In the rows, zero is written as 128.
Each row of numbers stands for one element and depends on some of the facts below. Use the named rows to name the rest.

There are 5 kinds of fact about the elements: studro, datre, fudribes, dagra, klifim.
baflur studro:zipiplan datre:426 dagra:flepodul,sebri klifim:576
balu studro:tralok datre:426 fudribes:kludra dagra:maner klifim:792
begrim datre:936 dagra:klusku,maner klifim:427
beplu studro:golal,zapun datre:936 fudribes:fogin dagra:pluflal klifim:792
bimemok datre:426 dagra:klusku,stetuk,vavor klifim:71
biram studro:muzir datre:426 dagra:plopim,plebrul klifim:792
birun datre:936 fudribes:daragil klifim:427
bratros studro:dadra datre:936 fudribes:zitik dagra:safo klifim:427
bravil studro:vatok,stinus,lostun datre:426 klifim:427
brepimis studro:keke,sebri,feflu,zipas datre:936 dagra:gisek klifim:792
bresken datre:426 dagra:vupo klifim:427
brodri studro:sobres datre:936 klifim:792
brudren datre:426 dagra:vupo,reri,tuvas klifim:427
brukur studro:gromo datre:936 fudribes:saklom klifim:427
dadra studro:klofas,labrover,trivum datre:936 klifim:453
dadu datre:426 dagra:drumi klifim:453
dagak datre:936 fudribes:plifla,dadra klifim:71
dagek datre:426 klifim:453
daragil datre:936 fudribes:grimuk,dagak,dadra klifim:996
dasus studro:beplu datre:936 fudribes:dagak dagra:flevuk klifim:427
destam studro:dagek datre:426 dagra:gebrafla klifim:576
dreklam datre:426 fudribes:druzus klifim:453
dretel studro:laskoste,pluskal,begrim datre:426 fudribes:stonalom dagra:bimemok,gromo,kistusta klifim:71
driklan datre:936 fudribes:kliskal dagra:feflu klifim:427
drobol datre:426 dagra:nibrusuk,plebrul klifim:71
drovuder datre:936 fudribes:lestuk klifim:453
druber datre:426 dagra:flemes,staplel klifim:71
drumi datre:426 dagra:dustenu,soklek klifim:427
druzus studro:pluskal datre:936 fudribes:grimuk klifim:453
dubregri datre:426 dagra:vedutu,funo klifim:453
dudi datre:426 fudribes:dreklam klifim:792
dugre datre:426 dagra:plapus klifim:996
dustenu datre:426 dagra:vupo,motus klifim:427
dusti datre:426 dagra:stegok klifim:427
dutra datre:426 fudribes:giga klifim:427
fabim datre:936 fudribes:stebre klifim:576
faso datre:936 dagra:kugim klifim:792
feflu studro:vedruk,nibrusuk datre:426 dagra:pluskal klifim:427
feplokluk studro:tudun datre:426 fudribes:pluflal,vegrago dagra:grezu,fogin klifim:453
fevik datre:936 fudribes:supam klifim:453
fidres datre:426 dagra:lipek klifim:427
figro studro:stebre,kogros,grimuk,fidres datre:936 dagra:kitom,gebrafla,fliflivur klifim:427
fimu datre:426 klifim:792
flaskom datre:426 fudribes:plapus klifim:427
flemes datre:426 dagra:petrak,motus klifim:427
flepodul datre:426 dagra:fliflivur klifim:453
flevuk studro:togofen datre:936 dagra:pluskal,plebrul klifim:71
fliflivur studro:laskoste,pagi datre:936 klifim:71
fligra studro:tifak,nibrusuk datre:936 fudribes:stetuk dagra:tafla,bresken,gebrafla klifim:996
flitos studro:keke,maner,riram datre:426 dagra:keke,reri,ladas klifim:453
flobrer datre:426 dagra:druzus,maner klifim:71
fludul studro:nabok datre:426 dagra:grigil,fliflivur,brodri klifim:427
fogin studro:talu,vutok,stunar,flaskom datre:936 klifim:427
fufeta studro:flevuk datre:426 dagra:tafla,staplel klifim:427
funo datre:426 dagra:saklom klifim:514
fusko datre:936 fudribes:driklan dagra:dustenu,grezu,skanago klifim:453
gebrafla datre:426 dagra:golal,pluskal klifim:427
geplus studro:tibe,grupum datre:426 dagra:fliflivur klifim:792
giga studro:skuzik,vedutu,grafla datre:426 fudribes:klusku dagra:tralok klifim:427
giladrim datre:936 fudribes:plifla klifim:427
gisek studro:grafla datre:936 fudribes:birun dagra:stetuk klifim:427
gisem datre:426 klifim:453
godokil studro:giga datre:426 fudribes:supam,fevik dagra:talu klifim:427
golal studro:dreklam,tubo datre:426 dagra:vupo,klusku klifim:792
goril datre:936 dagra:tafla klifim:453
grabo studro:keke datre:936 fudribes:fevik dagra:giladrim klifim:996
grafla studro:skidu datre:936 klifim:427
grezu studro:treve datre:426 dagra:dusti klifim:427
grigil datre:426 fudribes:grimuk dagra:vedutu klifim:427
grimuk datre:426 fudribes:kludra dagra:feplokluk,zitik klifim:427
grivus studro:lestuk,vuka datre:936 dagra:safo,plifla klifim:427
grobril studro:drobol datre:426 dagra:flitos,pevesto klifim:427
gromo studro:flaskom,tubo datre:936 dagra:dutra,togri,ketam klifim:514
grufatru studro:feplokluk datre:936 fudribes:brukur,kludra dagra:maner klifim:792
grukedru studro:riza,dreklam,feplokluk datre:936 fudribes:fufeta,fevik dagra:motus,stepo klifim:427
grupum datre:936 dagra:zalitu klifim:453
keke studro:nivates,ladas datre:426 klifim:427
kesi datre:426 fudribes:grezu dagra:mifum klifim:792
ketam studro:meron,treve datre:426 dagra:fliflivur klifim:427
kimes studro:nabok datre:426 dagra:funo klifim:427
kistusta datre:426 dagra:lestuk,dugre klifim:427
kitom studro:dustenu datre:426 dagra:pluflal klifim:427
klebran studro:tralok,nuplum datre:936 klifim:427
klesak studro:fligra datre:936 fudribes:dagak klifim:427
kliskal datre:426 fudribes:tafla klifim:514
klofas studro:treve,grezu datre:936 klifim:71
kloska datre:936 fudribes:stetuk dagra:bresken,stepo klifim:453
klostik studro:togri,senu datre:426 dagra:skidu,sugrek,padobrum klifim:792
klostil studro:ladas datre:426 fudribes:pluflal dagra:flemes,begrim klifim:427
kludra studro:nabok,voklam,skidu,tuvas datre:936 dagra:golal,narar,trivum klifim:71
klusku studro:metim,nibrusuk datre:426 klifim:453
koflesis datre:426 fudribes:kliskal dagra:plifla klifim:427
kogros datre:936 klifim:453
kostim studro:stonalom datre:426 dagra:kistusta klifim:427
kubre studro:luflek,padobrum,tefo,kludra,zipas,zitik datre:936 fudribes:druzus dagra:dutra klifim:792
kugim studro:kostim,dustenu datre:936 klifim:792
labrover datre:426 fudribes:togri klifim:792
ladas datre:426 dagra:vegrago klifim:427
laskoste studro:stonalom,treve datre:426 fudribes:luflek,fufeta dagra:luflek klifim:996
lestuk datre:936 dagra:reri,skidu klifim:576
lipek datre:936 fudribes:dadra klifim:792
lostun datre:426 klifim:427
luflek studro:voklam datre:426 klifim:427
maner studro:birun,klofas datre:936 dagra:biram klifim:576
meron studro:laskoste,birun datre:936 dagra:grukedru,senu klifim:453
metim datre:936 dagra:flepodul klifim:427
mifum studro:birun datre:426 fudribes:luflek,dagek,dadra dagra:tralok klifim:514
motus studro:muzir datre:426 dagra:golal klifim:427
muzir datre:936 dagra:destam,stepo klifim:427
nabok studro:stegok,maner datre:426 dagra:stegok,muzir klifim:792
narar studro:ladas datre:426 dagra:dagak klifim:427
nibrusuk studro:laskoste,dretel,vutok datre:426 klifim:71
nivates datre:936 fudribes:tuvas klifim:71
nufar studro:stebre,tuvas datre:936 klifim:453
nuplum studro:zipiplan datre:936 dagra:godokil klifim:427
padobrum datre:426 fudribes:daragil klifim:792
pagi studro:bratros,zefos,tuvas datre:936 klifim:792
peplin studro:nibrusuk,zipas datre:426 klifim:792
petrak studro:dusti,fimu datre:426 dagra:supam klifim:427
pevesto studro:ruma datre:936 fudribes:mifum dagra:flitos,vutok klifim:71
pilil studro:plugror,tefo datre:936 dagra:kludra,supam,druber klifim:427
plaplar datre:426 fudribes:dasus dagra:kitom klifim:453
plapus datre:936 fudribes:stonalom,treve dagra:dustenu klifim:792
plebrul datre:936 fudribes:kostim dagra:stepo klifim:453
plifla studro:vupo,mifum datre:936 dagra:dadra klifim:514
plopim studro:keke,fliflivur datre:936 fudribes:pilil,grezu klifim:427
plufla studro:meron,tifak datre:426 fudribes:grufatru,klesak,gebrafla dagra:saklom klifim:427
pluflal studro:daragil,druzus,fogin datre:936 dagra:vupo,gebrafla,saklom klifim:427
plugror datre:936 dagra:destam,muzir,fogin klifim:427
pluskal studro:grezu datre:936 dagra:vupo klifim:71
ravil studro:goril,dubregri datre:426 fudribes:druzus klifim:453
renes studro:klesak datre:936 dagra:nabok klifim:427
reri studro:vegrago datre:426 fudribes:dagek dagra:skidu,fimu klifim:792
riram studro:laskoste datre:426 fudribes:grufatru klifim:792
riskek studro:tralok datre:426 fudribes:kostim,truskaga dagra:plopim klifim:427
riza datre:426 klifim:453
roskes studro:zutrer datre:426 klifim:514
ruma studro:dreklam datre:936 klifim:427
sabran studro:baflur,daragil datre:936 dagra:grezu,fimu klifim:71
safo datre:426 fudribes:dudi dagra:motus klifim:792
saklom studro:gisem,druber datre:936 dagra:vupo klifim:71
satru datre:936 fudribes:plifla klifim:427
sebri studro:lestuk datre:426 fudribes:klesak klifim:792
senu studro:tefo datre:426 dagra:keke,maner klifim:453
skanago datre:426 fudribes:zutrer,fabim dagra:sugrek klifim:514
skidu studro:begrim datre:426 klifim:427
skiplak studro:daragil,muzir datre:936 fudribes:trivum klifim:71
skuzik studro:luflek,kubre datre:936 dagra:zapun,koflesis klifim:792
sobres studro:dreklam,drobol datre:426 dagra:plaplar klifim:453
soklek datre:936 fudribes:zasta klifim:427
staplel datre:426 fudribes:dugre dagra:giladrim klifim:427
stebre studro:feflu datre:936 fudribes:vedruk dagra:funo klifim:427
stefa studro:voklam,fidres datre:936 klifim:427
stegok studro:drobol datre:936 dagra:ladas klifim:427
stepo studro:kostim,zasta datre:426 dagra:zefos klifim:792
stetuk studro:biram,kugim datre:426 fudribes:dadra dagra:gebrafla klifim:453
stinus datre:426 fudribes:talu,plifla klifim:792
stonalom studro:treve,klofas datre:426 dagra:truskaga klifim:427
stunar studro:zipiplan,flaskom datre:426 dagra:skuzik klifim:427
sugrek studro:keke,kostim datre:426 fudribes:grigil klifim:427
supam studro:skuzik datre:426 dagra:funo klifim:576
tafla studro:druzus datre:936 fudribes:dagak dagra:luflek,geplus,dadra klifim:453
talu studro:fludul,riza,dreklam datre:936 dagra:funo klifim:427
tefo datre:426 dagra:kimes,druzus klifim:427
tevas studro:dubregri,zitik datre:936 dagra:giga klifim:996
tibe datre:936 fudribes:plufla dagra:supam klifim:453
tifak studro:labrover datre:936 dagra:bratros klifim:453
togofen studro:stonalom datre:426 dagra:tubo klifim:453
togri studro:motus datre:936 fudribes:supam dagra:bresken,balu klifim:514
tralok studro:feplokluk,fligra datre:426 klifim:427
tremik studro:dagek datre:936 dagra:dubregri,zitik klifim:427
treve datre:426 fudribes:plifla dagra:dadu klifim:453
trivum studro:dretel datre:426 dagra:stebre klifim:453
truskaga datre:426 fudribes:talu,pilil klifim:453
tubo studro:dretel,grezu,tudun datre:936 klifim:453
tudun studro:grezu datre:936 klifim:427
tuvas studro:grukedru,vedutu,stunar datre:936 dagra:zutrer,ladas klifim:71
vatok studro:stegok,metim,ketam datre:426 klifim:792
vavor datre:936 fudribes:flobrer dagra:gebrafla klifim:71
vedruk datre:426 dagra:dustenu,vavor,grezu,stepo klifim:427
vedutu datre:426 dagra:golal,funo klifim:427
vegrago studro:petrak,senu datre:426 fudribes:vedruk dagra:saklom klifim:514
voklam studro:treve datre:426 dagra:flemes klifim:453
vuka studro:ladas,tudun datre:426 dagra:brudren,fevik klifim:576
vupo studro:flaskom,beplu,trivum datre:426 klifim:427
vutok datre:936 klifim:453
zalitu datre:936 klifim:792
zapun studro:laskoste datre:426 fudribes:fludul dagra:laskoste,trivum klifim:792
zasta studro:pagi datre:426 fudribes:kostim dagra:skidu,plifla,grafla klifim:427
zefos datre:426 dagra:tralok klifim:71
zipas studro:ketam datre:936 dagra:bravil klifim:427
zipiplan studro:dretel,tudun datre:426 klifim:427
zitik studro:tubo datre:426 dagra:zotrise klifim:996
zotrise studro:talu datre:426 dagra:stebre klifim:792
zutrer datre:426 dagra:vavor klifim:792

Named rows:
[110 168 123  56 104 200 153 176 153 168  97 149 127 136 107 139 118 106
 109 110 124 126 110 151 134 142]: tefo
[129 148  95  42  86 207 200 149 153 173 141  96 152 139  91 124 136 157
  95 136 134 135 138 151  97 178]: drobol
[166  77 116 164 141 101 103 147 131 124 167 160 151 114 154 105 113 125
  88 144 131 130  64 103 146  98]: fevik
[154 101  99 200 136  85 160 135  91 121 175 129 169 128 131 166 137 208
 123 136 146 126  65  88 121 107]: brodri
[142 176  79 132 150  86 104 111 113 112 126 176 137 172 157 123  88 100
  79 142 101 146 121 126 173 162]: zipas
[142 117 129 185 146  47  87  93 112 106 150 135 176 170 155 126 145 151
 140 106 122 116 139 122 156  84]: kubre
[143 181  81 142 142  96 133 111 108 106 134 169 139 183 152 124  82 113
  79 176 104 172 102 116 156 168]: tudun
[118 141 143  90  92 192 153 145 153 169  92 140 119  89 113 152 128 141
  99  96 141 111 106 144 119  91]: druber
[114 141 150  79 148 150 172 110 131 133 120  94  83 139 105 109 128 109
 145 153 151 152 148 136  95 170]: tralok
[100 103 185 123 144 144 121 148 129 153  98 105  99  83 118 135 141  94
 162 103 132  99 146 126 121  89]: kitom
[108 114 155  89 118 170 123 153 155 155 107 104 108 106 120 122 141 121
 115 103 139  94 151 126 115 106]: biram
[163 100  95 175 101 111  99 143 142 125 168 157 180 140 165 110 127 146
 115 106 132 115 117 133 166 119]: fusko
[159 105  93 180 106 145 116 153 135 128 148 198 182 142 150 151 125 145
  94 111 109 145  72 114 172 101]: tibe
[112 128 135  98 101 161 135 138 155 167 121 114 126  84 107 129 145 136
 112  88 136 102 156 155 117  98]: flobrer
[141 141 108 182 126  68 116 137 116  90 157 147 198 146 154 139 129 122
 141 153  88 148 102 137 170 151]: fligra
[117 104 148 102 136 169 129 135 160 153 120 114  96 111 110 116 131 126
 118 105 146 106 148 127 112 110]: dadu
[161 138 100 167 106 124 108 172 122 137 166 175 170 164 162 124 126 107
  96 116 136 116  91 125 178 149]: plugror

Rows to name:
No name comes twice in this set of rows, the named rows included.
[119 115 123  96 135 144 141 151 130 155 162  74 117 136  99 120 174 150
 171 116 152 105 151 162  90 148]	grobril
[104 167 127  59 138 143 147 105 124 133 109  95  82 146  96 134 118 115
 130 154 118 151 159 161 100 170]	zipiplan
[ 93 195 118  39  89 195 150  99 177 115  89 145 124 173 119 126  82  94
  99 175  85 167 197 126 150 215]	treve
[110 131 169  98 134 168 117 130 150 128  83 118  90 128 131 101 107  64
 120 149 136 125 146 121 129 132]	keke
[ 80 176 135  46 135 132 132 118 147 119  69 115 135 114 117 143  99  70
 142 182  64 171 131 151 101 180]	laskoste
[105 151 135  71 117 186 198 150 137 158 113 121 137 119  96 163 130 115
 130 144 134 152 105 137 115 162]	vedutu
[145 120  93 181 144  65 147 149 103 103 204  93 194 127 131 130 146 159
 148 176 117 141  62 158 116 145]	grukedru
[162 134 100 164 102 160 116 174 129 132 157 185 163 168 169 116 109  99
  85 135 159 132  37 114 170 151]	muzir
[136 148  90  44 117 221 209 114 142 167 136 110 158 200 103 147 133 182
 110 155 146 190 109 168  80 191]	dreklam
[112  88 182 121 125 143 102 124 169 119 104 103 125  69 113 116 152 136
 185 112 120 105 174 128 118  77]	stetuk
[113  95 159 101 126 137  95 142 137 153 124  98 106  85 109 112 166 135
 151  75 152  63 168 151 103  92]	klostik
[ 99 164 153  69 117 164 143 155 145 154 117 104 126 130 100 121 142  74
 128 130 135 107 172 157 141 145]	vedruk
[150 152  90 180 134  95  84 106 107  87 149 154 148 172 157 125 118 145
 140 138 104 144 101 143 132 160]	klesak
[131 111 150 183 160  19  83 108 103  98 138 142 142 100 159 120 131 109
 139 107 114  89 160  86 173  68]	brepimis
[144 129 102 216 117  86  85 158  98 109 140 166 149  95 141 140 146 148
 164  82 110  93 107 109 162  95]	pilil

The same elements again, as new rows of numbers:
Some elements and their rows:
[114 162  89 153 157 124 104 131 191  96 106 100 117 129 137 157 163  97
 159  90 108  94 162 166  74 133 143 127]: dasus
[131 132 113 164 166 145 134 113 183 128 132 108 156 136 125 162 175 121
 134 104  45 118 148 169  77 109 153  86]: plaplar
[125 149  92 178 146 150  97 138 190 108 100 101 110 130 138 147 162 116
 136  82  89 111 146 168  67 143 158 114]: fusko
[127 136 109 164 147 129 100 127 172  81 123 101 115 134 145 146 143 140
 176  74  97  74 159 153  59 149 140 146]: grukedru
[129 151  93 176 151 146 105 139 197 111 100 105 101 130 140 152 158 116
 138  89  93 109 153 170  67 144 153 113]: driklan
[128 145 110 168 167 151 137 104 152 121 129 126 140 101 115 159 202 110
 111 115  35 125 149 159  42 121 135  90]: truskaga
[109 136  88 162 159 127 100 121 174 103 109  94 106 114 142 151 150 116
 151  84 114  91 157 150  69 157 143 128]: bratros
[106 113 115 150 171 114 128  89 164 129 142 111 148 110 132 178 162 123
 144 100  72 102 152 135  84 126 139  92]: feflu
[123 124 107 150 170 119 149  96 139 125 136 121 143  81 145 161 184 108
 144 113  55  99 157 140  76 131 128 103]: vatok
[108 106 106 152 188 123 135 100 164 132 142 100 149 115 136 168 169 126
 143  99  68  98 155 141  79 129 135  96]: petrak
[139 116 106 171 161 140 142 108 154 133 133 126 137  93 147 148 189 121
 119 109  36 120 137 147  61 124 136  95]: riza
[123 105 102 137 185 137 167 100 141 110 131 129 149  94 159 133 176 111
 155  99  61 104 159 126  40 108 124 119]: zipiplan
[137 121 106 168 164 138 147 110 158 136 136 127 128  91 151 150 182 123
 121 113  38 117 148 148  61 127 136  90]: lostun
[119 111 109 153 182 121 138  92 153 130 132 103 150 116 130 169 163 121
 148 102  73  98 153 143  84 132 135  93]: biram
[103 104 111 174 191 138 141 125 192 148 137 104 141 122 144 169 191 143
 124 103  40 108 159 146  70 141 146  91]: vedutu
[116 101 104 155 182 124 132  92 158 123 137 102 158 120 131 165 170 121
 149  96  68 104 141 134  71 121 130 106]: sobres
[128 113 104 144 172 116 148  93 144 118 138 121 141  89 145 155 180 110
 149 112  59 100 150 135  62 120 113 111]: tralok

Rows to name:
No name comes twice in this set of rows, the named rows included.
[136 149  89 184 144 144 120 134 169 117  94 120  86  92 158 140 174 111
 133  96  82 104 149 156  57 159 143 120]	zalitu
[136 141 108 143 162 118 153 108 160 120 132 125 153  98 142 161 191  94
 156 117  49 100 162 154  77 109 126 104]	sebri
[149 172  98 177 133 140 121 148 185 104  99 119  99 107 153 141 177 102
 148 101  70  98 160 176  65 139 147 130]	lipek
[ 72 137 101 141 151 161 111 138 185  95 117 120 115  98 172 144 136 116
 160  58 124 115 162 120  38 119 174 126]	pluskal
[141 169  87 169 132 137 112 148 192 115 105 118  96  99 157 140 176  97
 137 102  74 108 153 176  71 139 146 122]	birun
[119 136 104 168 148 115  93 120 163  95 113 106 118 131 138 145 152 127
 168  79  86  74 167 154  78 180 148 148]	grabo
[122 142  79 165 143 123 102 124 157  99 109 111 103  85 154 142 181 100
 146  90  98  96 147 144  62 151 132 141]	nufar
[111  95  98 148 194 124 147  87 156 125 118 120 159 129 138 150 165 112
 151  95  67 104 161 135  72 135 139 105]	zitik
[108 135  92 163 156 127 101 121 176 105 107 101 105 115 145 155 150 115
 150  83 114  98 152 147  66 151 147 122]	figro
[148 128 126 177 155 141 146 114 146 123 143 123 134  95 144 150 177 141
 137 105  20 101 156 154  67 139 140 101]	labrover

The same elements again, as new rows of numbers:
Some elements and their rows:
[132 111 146  83 104 167 127 110 119 119 140 146 137 108 144 124 126 139
 114 122 120 134 154 111 130 135 140 132 127 100 144 118 191 114 126 128
 157]: sugrek
[125 128  96 159 114 124 122 160 126  98 125 139 152 148 137 139 115 123
 129 166 123 158  87 101 146 112 118 118 116 151 116 190  94 155 126 126
 137]: kubre
[126  97 154 115 146 173 153 110 110 134 132 130 127  97 133 118 109 128
 118 132 123 115 142 123 140 122 148 151 130  95 148  62 157  51 131 111
 167]: dutra
[131 125 109 161 124  86 149 171 120 128 105 149 138 140 127 133 124 121
 120 173 131 161  76 114 142 107 114 151 114 141 114 168  77 210 120 122
 121]: gromo
[143 129 139 128  93 147 131 109 122 135 133 146 118 108 113 122 128 156
 114  95 129 122 144 126 121 129 141 143 117 102 132  83 161 151 113 124
 115]: destam
[130 110 106 145 129 109 141 161 127 109 120 131 152 140 175 145 114 108
 121 152 115 169 112  96 146 102 107 148 134 128 120 161 103 181 124 119
 155]: grafla
[131 106 103 147 130 109 140 159 124 111 120 132 151 132 162 147 111 109
 121 156 115 170 107  96 149 105 107 152 137 134 121 155  99 184 127 119
 159]: stefa
[160 133 126 162 142  97 141 137 135 122 124 131 181 196 142 137  96 124
 115 237 112 142 115  98 163 110 111 130 115 149 115 174  68 207 106 128
 148]: stebre
[128 107 104 145 128 112 137 159 126 109 120 130 153 139 175 148 110 108
 123 150 115 168 111  95 147 102 108 150 137 129 119 157 102 185 126 118
 156]: kugim
[122 120 152 140 133 159 151 107 114 141 126 140 108  87  85 118 113 144
 122 115 133 100 142 136 141 118 149 151 111 102 138  75 137  83 126 111
 144]: bimemok
[169 134 169 112 115 140 142  86 130 140 140 142 169 162 115 116 115 151
 103 186 116 107 162 117 143 136 141 132 113 111 138 107 148 148 100 131
 142]: kimes
[118 109 159  96 158 181 151 118 109 132 129 145 120  75 121 110 120 134
 122 144 136 111 155 124 147 114 142 148 115  96 142 106 171  50 139 109
 185]: dreklam
[124 102 164 106 123 155 159 114 110 149 119 140 127  93 122 112 123 125
 118 127 135 101 158 122 146 106 151 191 122  92 135  73 164  83 145 116
 169]: kliskal
[137 113 109 144 103 105 141 162 123 109 122 136 170 139 167 137 128 104
 121 136 120 158 116  84 152  92 116 174 131 133 113 160 101 165 133 123
 154]: klesak
[123 106 141  86  93 172 114  94 125 116 144 137 142 102 131 137 113 146
 117 114 116 131 167 112 134 144 135 144 137 108 143 120 191 139 132 130
 165]: riram
[132 120 152 140 127 165 148 104 112 133 135 134 117  95  89 116 111 137
 120 111 128 103 142 131 145 124 156 139 116 115 142  67 128  66 120 116
 144]: kistusta
[146 130 154 116  97 143 140  99 124 134 139 144 136 128 110 119 122 147
 108 125 118 121 149 122 133 134 145 130 117 109 141  98 151 130 105 128
 132]: petrak

Which element is each row?
No name comes twice in this set of rows, the named rows included.
[144 125 177 130 160 150 160  90 119 153 130 139 148 137  87 113 103 147
 114 203 127  84 160 130 158 121 143 152 106 107 139  93 134  83 116 114
 166]	dubregri
[141 128 143 116  76 140 133  85 130 133 142 140 127  95  92 133 116 148
 111  74 116 122 184 121 138 132 140 161 132 116 135  84 143 177 111 130
 142]	kostim
[133 116 149 119  78 126 142 102 116 140 132 154 141 111  86 129 134 151
 111 118 124 119 128 128 125 140 139 166 123 112 139 100 159 156 118 124
 123]	dretel
[124  99 112 161 173 133 151 163 116 123 107 123 129 124 158 138  91 100
 130 179 125 146  97 111 159  93 116 165 130 132 118 125  81 136 143 107
 163]	fabim
[120 124 109 170  87  82 149 159 124 116 119 147 159 140 111 142 132 117
 124 132 127 141 102  99 151  96 117 174 112 140 112 185  86 164 129 121
 134]	tafla
[125 108 164 107 138 160 160 106 112 142 130 140 125  73 113 113 121 128
 118 109 132 104 180 120 150 102 142 183 124  90 136  78 159  71 136 107
 183]	dagek
[171 139 130 162 126  88 150 140 135 127 124 136 188 191 138 125 115 115
 110 205 116 136 123  90 165  95 117 156 113 147 109 161  66 197 107 129
 147]	talu
[147 127 102 164 123 102 145 165 120 112 120 141 153 135 129 131 121 118
 118 162 121 165  76 103 143 107 116 138 120 147 118 154  71 179 110 121
 128]	nuplum
[124 124 104 170 115  88 142 162 128 126 107 140 132 153 136 148 116 127
 125 159 129 154  93 114 144 102 113 151 113 129 113 170  85 219 124 123
 124]	togri
[126 100 153 115 124 183 146 112 105 128 137 134 144  95 122 110 120 124
 121 131 127 104 139 112 144 117 155 163 126 105 142  73 168  29 143 116
 170]	padobrum
[106 113 108 200 146 102 157 160 117 121 110 131 129 129 103 149 104 114
 135 158 129 129  79 120 159  92 122 158 111 136 120 149  62 101 133 106
 144]	plebrul
[146 133 148 115  85 141 141 100 123 132 140 146 127 102 103 117 130 144
 109  79 121 122 165 119 134 125 145 143 122 111 137  88 147 142 107 127
 135]	fufeta
[157  98 104 134 149 111 157 181 100 126 119 154 173  84 126 125 130 109
 110 204 122 189  42  95 134 126 104 181 149 162 124 128  82 177 118 106
 145]	tudun
[147 101 112 129 156  94 168 185 103 131 112 161 166  90 126 127 139 113
 111 204 126 184  55 100 137 116  98 187 139 146 124 153  95 180 120 102
 149]	tubo

